[128 = 0]
1: [123 110 141 113 150 138 138  79 123 140 168 120  98 117 140 141 149 139
 136 160 203 238 199 179 144 176 191 149 113 116 131 121 128 107 104 152
 125 123 155 111 117 118 143 136 147 113 185 109 108 150 149 113 137 144
 122 116 131  88 172 131 132 126 155 122 138 132 117 144 126 110 127 127
 131 147]
2: [138 107 118 145 146 141  91  44 132 117 111 121 188 103 124  97 136 114
 125 141 105 162 111 145 145 124 145 130 103 136 128 118 124 137 120 132
 133 139  96 122 130 126 125 167 171 183 164 218 201 220 191 137 130 141
 114 108 112 118 182 137 129 105 125 100 144 114 135 134 133 118 144 109
 145 148]
3: [134 161 132 175 206 218 244  65 242 161 160 131 156 115 145 143 119 141
 122 150  87 135 109 132 142 104 106 136 117 137 124 125 136 142 141 123
 130 124 133 115 119 129 127 132 129 118 164 132 127 126 117 135 126 132
 131 146 100 124 103 124 129 111 141 118 129 155 127 115 130 128 118 140
 150 120]
4: [117 131 122 123  97 124 120  37 130 131 137 140 185 150 117 107 138 134
 119 109 118 132 120 114  89 148 119 137 100 121 171 149 163 186 189 190
 200 237 170 139 129 139 131 126 117 146 170 122 131 104 115 124 135 113
 137 129 117 121 198 149 127 115 150 118 119 127 148 114 124 159 112 122
 123 145]
5: [146 132 157 125 122 140 121  35 128 106 111 118  22  95 144 105 108 122
 102 121 120 146 115 113 110  96 127 154 113 158 136 128 124 125 119 144
 109 113 157 118 129 122 146 156 197 189 164 216 197 191 167 175 111  98
 123 127 109 153 185 134 134 126 107 124 138 129 102 144 102 129 144 156
 147 178]
6: [134 117 128 133 139 129 130  40 114 129 134  98  70 106 128 133 126 134
 124 137 133 127 133 123 152 158 126 166 119 120 117 141 112 162 143 180
 164 252 255 216 125 199 143 143 129 133 148 137 135 143 139 121 118 123
 117 109 135 105 158 121 102 131 134 135 107 119 129 136 118 123 138 107
 144 120]
4 1 5 2
7: [133 116 118 115 125 133 149  58 133 145 122 122  49 132 127 138 135 166
 140 111 142 124 153 112 161 158  96 113 110 137 130 123 137 132 151 126
 169 249 255 234 116 238 163 157 110 125 186 142 153 128 137 135 121 147
 101 141 105 129 187 136  99 130 138 127  94 118 117 121 133 123 116  85
 127 132]
6 4 1 5
8: [110 146 148 112 147 131 132  75 114 120 130 122  30 148 136 139 133 152
 160 211 252 222 191 169 132  91 132 165  82 123 119 111 117 129 121 140
 122 125 148 121 123 152 149 159 138 121 164 121 143 114 125 126 135 134
 111  93 110 128 175 130 157 115 127 103 125 126 102 137 125 129 151 151
 125 109]
1 5 6 7
9: [110 138 141 125 113 134 138 105 121 121 117 132 127 130 118 100 124 124
 123 111 121 116 102 137  90 132 149 138 130 131 153 171 166 211 192 165
 157 163 147 142 126 140 117 117 157 107 174 137  91 140 143 116 121 126
 131 113  98 130 172 118 117 142 123 120 123 119 138 149 137 132 119 132
 113 119]
4 6 2 1
10: [103 116 125  90 128 139 132  66 119 123 115  97 150  94 135 115 113 154
 124 123 125 144 158 123 117 152 133 144  96 114 107 141 107 109 146 124
  95 120 129 121 119 123 104 117 130 123 167 133 117 131 133 140 144 181
 175 234 194 214 188 136 124 159  99 128 128 111 121 131 136 133 115 125
 150 131]
9 1 2 4
11: [118 135 140 112 120 131 130  66 112 117 112  92 141 119 114 118 134 135
 176 201 255 204 182 168 113 124 164 158 106 128 122 147 101 131 133 122
 131 115 147 149 121 133 133 126 164 124 177 151 114  97 139  97 124 153
  98 100 125 122 176 134 156 132 121 105 116 125 123 128 133 119 144 131
 101 158]
8 1 9 10
12: [129 114 109 112 137 138 110  76 115 112 146 139 150 121 158 133 124 120
 147 118 120 126 119 148 138 143 165 157 109 110 129 150  98  91 126 119
 138 117 112 133  94 121 132 127 125  53 170 136  86 127 123 144 118 114
 129 129 134 186 173 169 237 252 210 185 152 165 165 115 169 120 122 137
 133 119]
10 9 1 11
13: [141 116 130 105 127 131 145  84  93 133  99 104 122 113 132 125 143 129
 135 133 122 134 112 102 136 137 110 122 112 122 134 117 138 133  91 125
 122 139  94 108 134 106  67  96 141 135 186 102 113 140 123 118 128 136
 133 115 135 165 198 164 228 255 179 185 152 146 134 120 122 100 134 140
 130 134]
12 10 9 1
14: [118 115 141 128 162 135 135  55 148  96 129 138 164 149 154 125 139 103
 121 111 107 147 125 121 123 125 120 134 116 121 128 165 139 176 189 218
 188 195 156 151 122  89 127 133 119 116 155 124 139 120 108 134 137 144
 107 107 134  93 180 136 148 116 145 105 151 112 116 124 127 131 122 123
 181 154]
4 9 6 2
15: [142 138 139 129 106 135 118  80 120 131 136 108 171 150 115 110 117 138
 102 131 117 124 127 139 143 146 134 135 119 130 130 137 135 141 117 122
 147 136 169 111 122 133 103 130 105 131 188 119 128 130 144 136 113 141
 130 115  78 127 179 135 138 153 113 203 226 249 200 173 159 112 140 113
 149 134]
9 13 12 4
16: [154  84 113 141 132 148 143  82 128 114 101  91 165 124 124 115 102 118
 111 131 114 159 127 127 153  92 140 127 105 127 151 166 150 185 190 181
 166 190 187 136 132 130 125 113 121 127 154 124 116 136 123 137 143 130
 133 123 120 134 178 146 121 154  90 123 151 143 151 128 133 129 140 138
 129 139]
9 14 4 6
17: [140 127 130  98 104 130 127  25 124 113 147 124 172 139 132 132 140 124
 164 167 254 222 211 170 140 105 167 157 120 148 140 147 110 144 160 110
 125 139 126 134 112 119 133 107 116 130 151 137 130 129 122 132 121 120
 112 137 122 131 169 116 143 136 122 155 134 187 132 127 122 138 135 114
 118 128]
11 1 8 16
18: [121 134 162 146 203 211 211  26 247 177 158 145 198 148  93 154 143 129
 128  95 101 153 129 144 124  98 115 100  88 146 148 157 126 125 130 154
 158  95 102 130 121 132 111 125 119 128 117 128 121 136 122 149 127 125
 118 129 105  96 100 132 115 127 134 107 118 145 132 116 139 146 122 146
 142 147]
3 14 16 9
19: [138 125 136 126  95 165 126  70 128 106 145 127 135 131 125 106 143 121
 167 190 239 163 167 141 131 172 141 154 106 143 149 139 120 169 139 148
 145 120 124 144 121 133 128 103 132 143 181 136 133 120 134 117 117 120
 118 131 137 120 171 144 143 100 155 162 142 112 118 136 133 146 102 114
 114 123]
11 17 1 8
20: [133 116 105 106 128 169 143  51 108 109 132 103 133 115 135 122 159 120
 119 132 126 138 105 140 109 107  98 137 100 125 132 134 131 146 147 208
 169 245 249 186 118 163 128 100 142 122 169 122 117 135 155 123 158 138
 130 119 105 131 162 138 128 140  95 152  94 140 110 115 113 135 146 132
 158 140]
6 16 4 14
21: [144 123 107 131 107 146 136  71 133 120 123 140 143 110 109 129 107 102
 145 139 120 111 129 120 147 119 135 110  83 120 154 145 142 129 135 146
 116 154 141 138 129 133 156 194 215 215 199 169 181 159 125 122 128 142
 131 109 155 143 213 162 107 137 124 123 141 116 121 124 118 120 118 151
 123 142]
2 5 16 9
22: [ 98 101 140 138 128 142 141  76 111 148 129 123 112 139 120 123 138 136
  99 124 110 148 136 130 112 164 155 147 124 146 132 130 103 126 156 155
 163 238 247 213 108 162 153 114 133 114 159 146 133 147 142 138 127 171
 118 129 106 109 187 127 140 153 138 115 153 131 137 139 114 124 122 130
 120 153]
6 20 7 16
23: [166 172 197 212 203 163 161  50 169 134 139 118 184 126 139  99 104 132
 111 128 138 132 155 120 174 137 105 122 126 132 116 121  88  92 118 164
 132  85 131 132 112  89 122 111 120 128 135 122 119 121 155 130 138 116
 128 111 128 126 134 116 136 136 142 133 138 134  83 125 127 128 112 119
 142 144]
3 18 14 19
24: [186 235 214 196 167 155 157  73 143 121 117 135 156 133 139 102 114 155
 106 106 125 129 115 119 125  74 128 121 126 103 125 131 132 125 100 115
 108 121 148 145 107 124 125 107 124 129 142 134 109 121 130 137 118 158
 164 106 124 153 144 130 122 121 118 131 118 133 121 118 107 134 100 109
 144 134]
23 3 9 18
25: [125 125 124 144 140 126 111  77 129 117 131 128 104 134 153 126 132 137
 129 125  95 131 128 138 130  86 120 158 105 180 206 255 201 186 141 129
 117 140 103 118 103 133 114 106 126 145 184 155 144 157  94 115 112 115
 148 114 132 125 183 110 145 117 101 139 150 129 135 143 132 105  98 119
 143 133]
9 16 14 21
26: [135 128 136 119 127 128 140  46 157 131 129 113 210 117 134 116 136 141
 134 136 133 107 117 147 123  57 136 127 119 117 113 103 116 117 138 123
 122  94 143 137 110 104 105 123 127 128 160 139 105 152 165 117 185 187
 227 232 204 199 160 173 155 128 114 125 140 158 130 118 147 144 129 104
 130 104]
10 24 16 23
27: [118  98 133 197 219 214 243  91 232 152 152 119  45 108 147 108 121 133
 129 119 136 125 149 118 111 100 144 169 105 132 127 112 126 155 109 149
 138 128 145 130  98 160  95 104 145  90 157 138 114 110 139 136 126 168
 114 116 132 121 101 115 128 133 135 119 134 135 110 121 132  80 134 151
 136 122]
3 18 23 24
28: [124 106 146 138 138 153 114  33 120 139 124  99 158 101 112 106 112  94
 132 170 186 208 203 205 120 183 178 185 139 152 148 108 115 123 108 153
 123  99 151 116 135 115 119 122 135 126 172 109 121 120 124 119 129 134
  96 126 131  97 191 136 130 155 124 138 155 126 126 153 136 113 122 112
 138 131]
1 11 19 17
29: [124 127 133 130 131 136 140  73 149 114 142 150 107 133 113 112 118 126
 115 116 130 111 139 140 152 132 125 106 109 135 153 112 124 111 118 132
 129 130 124 125 122 124 118  84 132 142 197 130 143 108 137 144 110 124
 147 130 161 195 181 170 221 234 176 205 109 149 113 116 149 110 143 102
 142 132]
13 12 10 19
30: [125 148 146 129 145 148 127  67 114 111 170 132 128 126 139 138 124 123
 130 118 103 137 124 167 146  88 131 134 112 124 160 101 102 128 132 129
 112 111 140 123  96 153 111 129 129 118 153 131 145 134 131 143 143 145
 139 139 157 177 194 144 236 255 207 174 164 148 142 132 115 126 141 117
  68 123]
29 12 13 10
31: [128 138  93 125 119 134 154  77 124 112 126 138  65 126 129 112 128 122
 109 116 132 121 129 117 148  79 129 145  93 132 147 122 143 127 119 150
 162 152 161 207 109 235 223 197 178 154 168 141 120 137 116 136 143 134
 139 135 131 124 230 119 154 129 124 150 136 103 133 119 145 146 139 142
 141 148]
21 7 6 22
32: [139 125 109 126 153 134 124  51 160 143 120 106 157 136 159 130 105 109
 127 109 103 122 121 145 102 127 145 140 128 110 155 102 109 121 134 175
 198 238 255 222 118 167 124 148 158 124 165 136 155 136 116 117 155 139
 107 124 115 122 213 154 121 156 134 155 128 154 136 138 136  82 138 162
 138 128]
22 20 6 16
33: [150 199 229 215 214 192 143  88 153 110 118 108 225 122 138 137 120 136
 155 135 141 119 138 132  67 167 140 137 125 114 141 130 126 133 123 133
 106 102 108 172  98 134 127 118 118 129 160 155 119 138 145 126 118 156
 135 119 136 139 151 140 117 143 128 138 112 124 150 145 102 132 140 119
 133 152]
24 23 3 18
34: [195 176 143 141 148 136 119  68 136  94  90 118 129 132 135 103 120 149
 116  75 146 121 131 141 129 164 127 129 106 162 138 138 134 122 128 125
 134  89 158 126 118 117 113  99 119 127 163 126 120 125 139 133 134 139
 118 128 122  94 188 162 168 131 159  95 121 146 154 131 127 143 105 130
 150 125]
24 23 9 19
35: [122  98 131 129 150 130 129  50 129  87 115 114 113  98 123 111 128 140
 111 132 126 116 105 105 135  89 119 132 129 148 115 126 121 144 118 132
 127 157 186 189 117 245 223 208 152 125 138 143 151 125 137 107 139 158
 106 132 114 118 186 131 129 149  94  81 134 176 163 134 119 119 134 133
 153 125]
31 6 22 7
36: [124 122 104 137 133 135 134  61 124 123 136 146  76 122 108 127 132 123
 135 116 139 118 143 116 130 128 119 118 120 150 120 130 146 135 112 136
 120 128 151 132 124 127 123 120 127 153 170 157 199 240 238 203 164 136
 136 124 120 134 195 132 113 127 122  92 148 137 158 138 115 124 110 134
 117  88]
2 5 21 34
37: [143 103 100 150 127 154 107  73 142 117 132 120  99 144 147 114 132 152
 124 129 163 127 155 152 120  83 150 180 135 185 231 254 159 142 135 130
 112 141 129 132 128 136 134 125  99 114 151 130 124 126  99 123 122 122
 108 105 118 130 190 110 131 139 112 111 126 120 112 107 142 142 137 118
 131 125]
25 9 16 19
38: [140  98 135 127 144 112 129  71 133 147 125 110 165 144 151 128 107 151
 131 114 106 148 116 133 123  71 127 117 109 116 137 117 140 108 100 160
 126 119 143 118 123 112 124 111 124 124 166 105 146 123 124 144 132 109
 120 111 142 138 202 124 155 133 124 126 162 136 152 158 212 224 179 218
 212 144]
16 34 14 15
39: [141 129 123 131 161 112 127  67 114 144 139 121 162 121 122 107 131 133
 120 110 124 114 139 133 153 187 115 152 107 124 134 111 113 102 105 121
  96  95 153 123 115 125 112  96 134 136 151 105 127 132 142 142 186 185
 228 229 215 181 184 143 150 148 119 124 136 128 104 143 110 107 113 141
 128 130]
10 26 34 29
40: [115 142 101 130 127 124 144  76 113 141 122 102 124 151 127 128 100 120
 104 133 127 120 132 127 120 138 142 140 120 139 131 108 135 143 128 114
 135 159 165 206 124 240 208 195 173 155 162 141 151 144 108 132 123 135
 140 156 144 108 188 143 128 106 139 112 103 134 161 131 109 137 116 141
 127 140]
31 35 21 22
41: [169 214 176 162 135 138 136  65 116 140 144 129 181 108 152 131 110 134
 151 124 125 142 140 113  80  99 110 132 122 129 128 151 124 129 125 136
 126 122 168 130 117 117 121 116 134 133 169 140 124 155 109 152 128 123
 139 123 111 119 174 177 138 128 128 115 118 168 149 116 153 116 132 128
 133 118]
24 34 33 23
42: [136 130 141 111 125 116 165  43 130 127 120 124  70 135 131 133 112 117
 120 127 109 132 146 146 131 115 166 156  87 185 211 224 191 167 125 136
 125 143 140 117 109 125 139 121 135 133 166 143 128 102 141 129 146 152
 130 110 140 117 176 114 123 137 116 110 122 136 127 127 138 130 138 127
 151 133]
25 37 9 16
43: [118 119 138 165 163  97 153  83 152 130 138 149 112 111 112 134 131 116
 134 133 126 107 134 132 116 104 109 154 130 100 147 108 125 147 136 157
 146 226 255 255 107 239 164 163 143 121 179 130 131 133 154 122 167 147
 122 127  98 123 167 132 136 107 128 130 133 124 124 118 135 117 119 114
 122 127]
6 7 22 32
44: [140 133 131 119 125 142 131  87 125 123 104 120 133 110 142 113 121  92
 115 127 106 130 116 102 132 193 129 137 122 133 134 105 113 108 129 147
 135 129 144 126 132 108 160 175 185 208 152 205 188 190 166 159 123 130
 138 120 129  99 193 108 150 121 115 113 120 160 145 145 116  99 136 153
 177 138]
2 21 5 36
45: [130 127 129 132 147 127 131  90 117 113 128 115 167 109 165 159 146 161
 221 213 211 173 167 159 138 160 130 128 104 134 103 138 122 131 131 141
 134 119 108 140 142 140 134 120 131 133 160 144 128 125 129 129 125 114
  97 129 127 126 166 132 172 149 142 105 108 126 139 168 118 139 107 136
 116 123]
11 19 17 1
46: [128 120 143 136 135 138 144  49 130 121 126 117 141 136 111 114 144 123
 128 154 137 120 113 123 139  94 141 146 113 125 120 125 111 119 131 127
 120 196 194 230 124 255 232 183 203 134 150 102 113 130 114 140 131 145
 127 124 112  92 143 125 155 148 124 138 128 141 120 136 158 138 118 158
 168 138]
35 40 31 43
47: [126 145 114 116 154 148 120  86 130 131 129 101 129 120 126 124 154 118
 154 147 121 104 129 125 105  70 144 119 133 112 127 147 111 125 123 127
 124 157 107 123 162 107 135 109 162 136 187 133 159 146 136 117 136 137
 137 143 129 132 182 129 106 137 135 138 141 171 235 192 233 196 171 139
 137 119]
38 41 15 9
48: [127 111 160 152 120 124 137  39 128 110 111 108 109 125 117 117  83 128
 123 141 137 133 120 137 124 129 141 141  92 109 145 119 105 121 158 123
 119 130 130 139 118 131 110 126 138 132 174 117 124 140 153 168 192 213
 195 216 145 154 163 146 111 114 102 152 139 146 121 145 136 142 110 113
 132 133]
10 39 26 16
49: [115 109 114 104 181 179 206  81 255 224 217 205 120 165 146 115 109 118
 118 143 140 133 133 132 121 176 122 132 130 136 148 146 121 133 134 132
 143 123 139 140 135 133 128 137 113 131  95 148 123 123 143 147 124 119
 131 146 129 116 147 124 153 146 136 146 152 147 104 121 134 129 120 125
 119 129]
3 18 27 23
50: [115 132 114 100 114 145 152  67 122 125 108 111 144 118 127 105 127 117
 134 147 204 226 212 187 103 176 192 148 103 144 124 133 148 117 140 127
 132  99 134 130 125 134 134 148 133 125 197 130 135 126 124 112 145 134
 109 101 118 107 164 133 139 128 142 124 138 145 131 113 122 124 127 110
 119 118]
1 28 11 17
51: [155 120 125 117 109 130 128  63 144 165 111 114  85 123 102 128 120 132
 144 118 125 144  97 131 103 117 139 137 101 105 131 120 120 136 132 126
 113 121 136 138 104 125 147 101 135 129 171 120 123 144 132 157 161 221
 203 222 198 192 193 136 162 116 115 124 134 144 121 144 115 139 109 146
 131 137]
48 10 39 26
52: [151 141 123 129 152 122 131  58 126  99 145 123 185 121 135 109 139 146
 116 120 160 138 127 156 139 161 123 138 114 129 137 125 127  96 102 139
 118 118 144 128  92 151 141 119 161 178 162 210 219 255 197 153 141 151
 106 119 116 159 200 129 120 129 101 101 135 117 116 114 109 118  99 130
 115 115]
2 36 44 21
53: [137 129 131  92 118 108 121  57 127 142 117 167  84 130 141 133 115 146
 103 106 115 159 142 124 150 105 141 129  88 188 202 255 182 184 176 149
 132 130 111 144 115 119 143 133 132 105 167 136 126 106 107 148 123 127
 111 107 165 117 167 112 122 119 137  87 128 152 114 107 126 138 119 126
  94 107]
42 25 37 9
54: [138 138 121 144 127 122 117  89 143 122 106 144  65 123 125 122 126 134
 129 115 145 128 130 130  96  72 135 119  74 146 123 160 128 133 123 104
 150 133 103 136  92 183 123 165 205 195 164 212 172 165 151 130 126 146
 114 115 123 130 177 111 122 143 113 120 130 124 131 119 134 136 117 109
 122 151]
21 5 2 31
55: [173 233 157 151 155 138 122  75 156 124 136 100 129 139 127 133 137 123
 116 131  87 169 135 121 142 124 113 112 107 130 120 122 122 113 158  95
 130 138 129 126 109 128 132 141  90 136 160 139 141 136 146 133 113 134
 114 150 123 118 173 124 118 118  84 142 141 140 149 118 119 125 122 144
 114 130]
41 24 34 23
56: [135 128 147 191 212 213 224  78 233 149 136 117 158 111 146 111 130 136
 147 137 110  90 149 140  96 150 123 123 115 116 124 122 120 132 129 103
 131 138 126 163 136 127 137 158 127 125 160 121 156  85 111 157 149 117
  94 147 137 125  95 150 125 130 116 156 129 141 136 116 128 151 119 141
 123 136]
3 18 27 23
57: [149 129 143 128 114 122 136  79 119  78 151 112 101 134 111  94 122 120
 140 143 127 140 128 145 140 161 154 184 126 195 212 255 184 164 161 110
 131  92 139 118 109 100  98 124 134 129 184 129 142 106 139  96 137 129
 129 122 134 161 155 137 136 137 123 128 133 146 146 169 123 133 123 145
 165 105]
42 25 37 53
58: [152 130 123 122 113 129 154  83 152 108 130 116  89 140 127 117 103 143
 111 127 121 127 142 132 150 128 132 163  97 104 160 146 106 113 114 115
 166 149 142 117 126 130 109 127 143 112 171 147 148 114 115 125 122 171
 144 197 206 239 176 156 196 178 109 110 133 139 162 143 129 105 118 125
 141 117]
10 51 29 39
59: [111 144 136 117 144 130 133  78 152 106 133 129 115 116 119 126 125 134
 127 128 116 101 126 129 123 167 150 127 100 103 118 133 150  89 102 145
 122 106 111 158 129 110 135  93 129 138 172 161 178 237 255 214 180 140
 131  99 134 119 166 110 124 124 121 116 109 110 162 127 146 128 124 162
 153 131]
36 52 44 2
60: [147 173 188 222 214 234 207  86 179 122 146 123  77 125 145 128 127 116
 103  94 156 138 121 150 100  74 127 124 128 115 153 123 103 115  83 117
 113 108 136 115 119 125 115 129 135  97 168 115 127 144 135 127 130 118
 142 130 116 133 117 144 137 123 147 111 143 126 137 112 122 108 151 139
 135 153]
27 3 24 23
61: [121  95 125 108 154 118 155  50 129  77 136 122  78 174 139 111 131 110
 131 119 131 120 127 140 111 191 149 143 146 119 133 114 115 109 118 110
 124  95 129 152 130  90  86 121 172 133 171 141 181 253 253 194 197 185
 121 121 101 108 173 139 146 158 107  94 129 147 133 135 123  87 144 147
 160 138]
59 36 52 44
